Each row has a class, written after it.
[-57 -46  15 -18  18 -61  27 -32   2   3 -33  11  11 -28  -2  25 -29 -22
   1 -24  -4  66  41 -35  21  32 -68  37   0  11  12 -24  36  36] | dufot
[-40 114  29  -3 -20  17 -20   0   4 -22 -25   2 -15  29  19 -32 -41   6
 -23  14 -65  -5  86 -16  12   0  -5  16  17 -33   8 -53 -20  41] | zizut
[ 42 -20   7 -16   8 -10   8 -28  13  64  28 -15   5   5 -20 -11  25  12
  12  24  19   7 -22   1  -3  25  20 -18 -35  18 -21 -17   3 -10] | gom
[ 20 -65  37   6 -13 -38  23 -43 -15   9  -6 -19  15 -51 -36  45  -5   7
 -31  16 -13  50  40 -13 -49  48 -86  -3  -3 -47  27 -62  16   8] | dufot
[-39 -17 -43  -8 -46 -27  -2   4  16 -52  22 -23   8 -17  -5 -83 -25 -10
  -8  88 -80  -7  -3  10  42  33  -2  22  47 -32 -14  21 -19  15] | figu
[ 23  22  60   7 -26 -13 -34 -40  28   4 -11 -15 -20 -49 -23 -36 -14  16
  18  70   5  43  56   0  26  -2   9  16 -26 -33  -5 -13 -22   3] | lano
[-12  54  21   5 -32 -26   5 -47   7 -10 -42   8 -50  22  35  38   9  35
 -28  14 -77 -37  41   6  -3 -23   7   9  29  -9  -6  18  30  10] | zizut
[  9  24  -1  41 -12  -9 -15   3 -41  -5 -14  20 -27  -8  -7  44  27 -18
 -23  21 -72  66  55 -21  47 -21 -29   8 -10  19 -11 -70  18  30] | Tenom
[ -2 -18  38   2 -40  24 -15  19  26 -35   9 -15   5 -27   7 -55 -17  -6
  -6  28  12 -12 -12  29 -10  11  42  11  20 -60 -35  11 -22 -18] | Tenom
[-14  -8  16 -11  -2  15 -18 -22  43 -23  -1  -6 -21 -37 -31 -41 -10 -37
 -35  20  49 -38 -28  16  22 -44  18 -36  34 -22  -2 -49   0  -6] | rumo
[-33 -39   8 -26 -27 -10   6 -58 -52  23 -10 -10 -65 -37 -14  30  16   3
 -41 -44  21  44 -29  -7   9 -11  19 -10  -9   6  -6 -57  -1  17] | gom
[ 29 -37 -34  28  13  -4  30  27  28 -11  17  31 -18 -57  -7 -44  16 -15
 -36  20  45 -16 -51 -18  41  11  61  -8  40  17  -7 -30  29  10] | zizut
[-20 -17  19  40 -11  33  -8   1   4 -59  28  -3   7 -32  45 -49 -57  21
   4 -26   8  27 -19  58  -2  14  -5  46  -4 -38 -19 -27  24  17] | Beb
[  4 -24 -19   8  20 -31   3 -15  19  -6 -12  -9  13 -24 -17   4 -15 -25
 -43 -12 -16 -23 -14  27 -17 -16 -74  -9  26   6  34 -29  39  19] | lano
[-21  -6  12  32 -18  40 -12 -10 -21  37 -11 -17  24 -18 -36   6  75  34
 -42  15 -28 -27 -40   7 -19 -40 -32  -2   8  -6   7   8  10  -8] | rumo
[ 25  37 -40  -3  12 -24  11  -5 -10 -35   1  -8 -34 -56 -25  39  -9  39
  -3  10 -16  -1  28 -12  -7  12 -46  22  43 -38  26 -53  26  22] | zizut
[ 48   8  -7 -18  19  35  -2   9  19 -21  -7  14 -25 -12  18 -48 -60 -19
  -7  19  10  20 -15  23 -22   6   6  -4 -10   8 -15 -87 -18 -17] | nog
[-41 -48  65  27 -45   6 -26 -13 -18  10  -5 -19   0 -23 -38   4   6 -64
 -45 -45  59  40   2   3  -3 -23  12 -33 -18  -9  -8  23 -43   2] | lano
[  5 -31 -15  -8 -23  -6 -14 -16  30  -5   8  -6 -37 -54  11  -6 -26 -17
  37  27  23  -2   9  -4  12 -23   3  -1   6 -27 -17  -8 -23   4] | Beb
[ -7 -26  33 -35 -11  18 -11   2  37   2  10   1  29   0   7 -72 -38 -31
   2  23  12  23 -49  45  34  -5  49  -4  21  15 -86 -18 -29   3] | figu
[ 38   9  24  24   6  60 -21   5  11   9  27  -7  -6  -1 -30  23   4 -28
 -28 -31  -9  33 -32  55 -25  38 -26 -48  -1 -28 -38 -46 -14 -13] | figu
[-14   1   9  20 -54 -49  32 -62 -11  -4  -4 -18 -49 -38 -32  -6  16  -8
   8  20  30  49  98 -29  23  33  23  23 -22 -20 -16 -31  10  18] | dufot
[ -8  50  -1  13  -1 -52 -29 -93   2  15 -34  43 -50 -33  12  21 -54  -9
 -43  31 -59  72   2  43 -14 -20 -29  40 -52   9 -16  36  12   5] | nog
[-15   8 -78 -17  16   3  11   8  35  23 -22  10 -11  -9  -8 -26  -3 -17
  37 -19  16 -22 -29 -12  16  -4  -5  20   5   7 -15  15  17  -8] | figu
[ 49 -23  19  10  13   7  30   6  34   9 -11  -3  27  12 -19 -19  27  37
 -16  40  -6  29  12  48   6 -22   2  -6  -1  17 -30   4  24  -2] | figu
[-48 -23   1   1   6 -36  -8   4  38  -8  19  23  -6 -37 -16  20 -48 -10
  -4  10  16  10  -1  -3 -33 -13  12  25  17  -8 -27  -2   6  28] | figu
[-29 -32   9 -21 -28 -24   0   7 -20 -11  15   1   1  20  27   5  -1   9
  -5  63 -99  29 -10 -15   2  33 -14  -4   6  -2  -6  39 -30   4] | nog
[-42  31  -2   6  -7   9 -43 -18  12 -21  29  -1 -19 -41  -1 -35 -12  17
   3  14 -28 -14 -41  -6   7   2  16  11  -7 -23   2 -56   5  26] | mez
[-11   5   4 -25 -18 -27   1 -51 -10 -10 -44  -8   0 -24  -9  50  14   6
  -5 -26 -44  28  24  45  28 -20 -16  -1   1  59   1  28  20  25] | dufot
[-56  69  48 -33 -33 -18 -13 -36 -22  11 -42   3  35   0 -18  18 -26   4
 -59 -17 -34  35  44  43 -33 -33  -7   8 -10 -17  -7  29 -14  35] | nog
[ 24 -12  39 -10  14 -18  19 -34  18  24 -11 -19  22   6  -9  19  13   9
 -84   0   0   9 -32  60 -49   4 -32 -33   8 -30  -6  52   6 -19] | gom
[ 39   2  16  10   3   2 -19 -13  39 -49   1  10 -22  -8   7 -38 -33 -12
 -16  42   3  48 -51  57  29 -31  32  -6  -4 -27 -72 -51  21 -15] | Tenom
[  3 -41  -5  19  12 -20 -20 -36  32   3  -8  32 -45 -67  28 -28 -30 -44
 -23  23  17  -2 -68 -10  43 -33  -5 -11   8  12  -5  24 -16  -9] | zizut
[-16 -27 -13 -20  20  13  -2 -27  -3 -40  23   3 -29 -40  20 -24 -22  41
  11  -2  14  21 -60  53  27 -36  14  14  -6  18   3 -27   4   2] | dufot
[-14 -12 -21 -32  -7 -12 -21   7 -12 -24   9  16  20 -37  13 -17 -53 -60
  -7  21  -1  -8 -67  15  22  -9   3  15  48   3 -54  -7 -18 -25] | nog
[  2   1  43   5 -10   9   9 -53 -22  47  25  -9 -68 -28  18  27  39  16
 -44 -18  15  17  25  43   7 -50  -3 -25 -10   4 -10   2 -34  26] | gom
[ 15 -21  18 -13  21   4 -13 -28  13  14 -31  15   6 -45  12 -33 -10 -11
 -26  10  26  29 -62  -5  -2  -3  11 -10 -19  31   7   0 -18  -8] | rumo
[ 21  36  -8 -11 -72 -53 -14 -84  -4 -10 -17 -27  11   4  21   3 -27   4
   9   2 -12 -33 -14  34 -37 -39   1  12 -13 -52 -56  26  15 -13] | mez
[-27  76  25  -5   5   8 -27  13  -7 -29 -16  -8  52  -8 -14  21   9   5
 -32 -38 -37  16 -33  45 -11  26   1   2  18 -23 -23  15  26  11] | Tenom
[-53  19  -2 -36 -45 -65   6 -11 -27   5 -41  14   1  57  -2  79  16 -16
 -40  -3 -47  61  20 -27  32 -32  37 -17   0  -2 -34  86   1  17] | gom
[-28   1  17 -19 -61  -8 -12 -35  10 -52 -38 -35 -31 -10 -10  44  11 -24
  -3  -9 -18 -18  23  -1  10 -34   1 -63  26 -26 -13 -17 -10  -3] | dufot
[ 21 -30  32 -26  -5  13  -5  -3  11  15   5  -3  -9  -9  -8 -19 -24   5
 -24  29 -18   1  12  13 -17  47  29  19   5  16   4 -46  -5  -9] | gom
[ 29 -37  -5 -10 -46  38  17   4  26 -27 -45  15  15  13 -32  -1 -34 -35
 -46 -55 -14   4  35  84  -2  15  29   8  10  23   8 -24  45   2] | dufot
[-63   4  40 -23 -39 -37  16 -33 -23  15 -34 -33  29 -36 -26  -4   3  18
 -50   3  -7  11  73 -26 -59  14 -42  24   9 -33  45  33 -32  47] | rumo
[ 28   7 -26  17  12 -16   6 -42  38 -34 -29 -24 -58 -11  -6 -50  26   3
 -27  71 -33  15 -54  49  21 -10   1  11  16  13 -65 -17  31 -33] | Tenom
[ -2  24  20   1  -5 -14  30 -44 -15   4 -31   3 -13 -20  17 -26   6  34
 -19 -20  34 -26 -15 -42   5  26   0   7  14 -79  20 -59  53 -18] | zizut
[  6 -11  25 -11 -15 -12 -11 -31   3  30 -41  15  19 -63  33  -8  -6 -18
   7  20   8   0 -29 -28  14  19  12  25  21 -12 -38 -13   9 -22] | Beb
[  0 -31  -6 -46  -1  14 -17  18  27   6  15   7  28 -11  17 -35 -21  -1
  -1  24 -10 -26 -61  31  -2 -31  10  18  27 -11 -21  37 -31  -8] | mez
[-27   0 -55  40   4   4  14  35  15 -23  27  15 -36 -58 -18 -34  12 -27
 -13  27  69  -3 -18 -30  18 -26  33  40  40 -10 -40   4  -6   3] | rumo
[-44  87 -19 -22 -37 -49 -16 -38 -20 -13   4  10  10 -31  28   8 -12  22
  24  -6 -46  27 -22 -20  19  15  23 -16 -27 -34 -14  17   8  53] | nog
[ 37  13  -5 -17  33   1  -4 -11  37 -20  35  15 -55  -1   7 -28  -1  12
   1  64 -21 -24 -11  22  31  21  33  17  28  -4  -7 -47  19 -27] | mez
[ -4  18  50 -32   1 -18   0 -58 -25  30 -20 -24  -6  -8  43   2   2  41
  34 -23 -27  36  32  -5  24  38 -17  16 -40  35  10   2  -3  22] | gom
[-27 -26  -2  26   8  28 -20  -3  29 -16  16  12 -47 -41  28 -11 -28  22
  -4   0 -19  -5 -45 -10 -52  18 -20  19  -8 -15  18 -28  -2  16] | rumo
[ 35 -33 -19  -7 -30  31 -14 -11  47 -41  -9  -4 -54 -23 -46 -31 -42 -47
 -41  23  36   8   5  64  -5 -31  15 -12  10 -34   3  25 -33 -28] | rumo
[-36  42 -20 -30   0 -76 -15 -36  26 -36 -49   7  38 -30   2 -22 -47  24
  -3  47 -87  61 -12  -5  21  32  -8  27  -8  14  -3  30  26  45] | figu
[-43  23  45 -14   2  -4 -11 -27 -37  -1  31 -13  -3  -1   5   3   1  17
  -8 -24  -2  44  14  12  62 -11 -16 -11 -12 -26   5 -37   5  31] | gom
[ 26  91  16 -55  39   0 -15 -25  26   6 -55  10  22  -6   4  22 -20  17
 -16  16 -45  -9  42  45   6   0 -19   7  27   5  23 -22  25  -2] | Beb
[-37  24  14 -63 -22 -33 -12 -30 -12  27 -62 -18  38  10 -10  -4  -4 -14
  12  19 -33  25  16 -20  13 -41 -16 -15 -18  42 -19  21 -32  14] | nog
[ 12  18  18   0   7 -47  13 -40 -16  10 -15  13  21 -19  56   2 -45 -19
 -17 -36  -6  39  26 -19 -22  22 -71  24 -19 -32   6 -22   5  31] | mez
[-22  33  -5   7 -21 -25 -31 -39  -4  18 -26  20 -13 -57  14  -3 -23  -8
  -3  21 -49  62  -4 -57   1  21 -23  16 -30   0  -7 -40 -13  56] | rumo
[-43   7  48 -10 -37 -18  15 -25 -16  20 -16  -7  13   6 -22  28  15   4
 -20 -25 -30  60  80  -3  13  40 -48  23  -5 -57  20  57   4  38] | rumo
[-11  37  23  -5  23 -23   9 -47  10 -44 -44 -36 -58  -8   3 -20  29  25
  -8  34 -25   5  24  12  23   7 -11   8  13   9   0 -31  27 -18] | Tenom
[ -8 -59   7 -14 -31 -21 -16 -43  18   0  59  15 -41 -46  42 -32 -35 -27
  30  21  20 -18 -61   6  27  19  42   2   6 -22 -27  22 -23   2] | rumo
[ 36 -32  19   2  -1 -26 -12 -40  46   1  -5  20 -14  26 -19 -35 -42 -43
 -37  49  -5  19 -29  36  36 -15  30 -21 -12  18 -25   4  12 -23] | zizut
[-50  28  23 -15 -43 -32 -42 -51 -27   9 -12  -4   5 -49  11  51 -16   1
   4  -8 -52  20 -12   3 -18  26  15  26   7   5 -35   7  -2  28] | Beb
[-35  34  27   9  19 -13 -24 -11  -9 -12  14  20  -7  -5  12   2 -25   5
 -35  20 -13  25 -59 -16   5 -15  23   2  19   1 -47 -59   3  14] | zizut
[ 46  36  71   8   9  19 -28   9  -1 -73  12 -21   8 -37 -38  29 -22 -17
 -40  34  10  39  45  65  -8 -10  -8 -41  23  -7 -15 -20 -33 -21] | nog
[-43  79 -29 -10 -47  47 -24  12 -10   6 -42   8  -5 -29  -9  39  20  21
 -19 -33 -71  10   0 -18 -28  -2  -2 -11   5 -35   0 -47  -9  46] | dufot
[-24  10 -10  -6   5  25   6  29   8 -11  -2   0   7 -24  48 -22   5  39
  22  13   4   0 -46  -2 -13  17  23  43  29 -33 -38  40 -11 -17] | Beb
[-26  85 -22 -30   2 -50  -4 -43 -20   7  -2  -2   7   1   9 -10 -26  -5
  20  19  -1   1  12 -30  12   6  -1  18   7 -34 -31 -29  -2  -4] | figu
[-21  24  23   8 -57 -12 -15 -58   8  -2 -18 -23  24  -4 -18 -15  32   6
  22  -2 -40 -43  13   3  48  44  -4   4  -2 -44  16  43  57 -11] | rumo
[ 43  42   7 -42 -18  46 -47  -2 -20   8  50 -13  21 -17 -17 -30 -68 -34
 -12  13  21   8  13  65 -33   4  27 -18  -8 -29   0 -50 -89  -5] | Beb
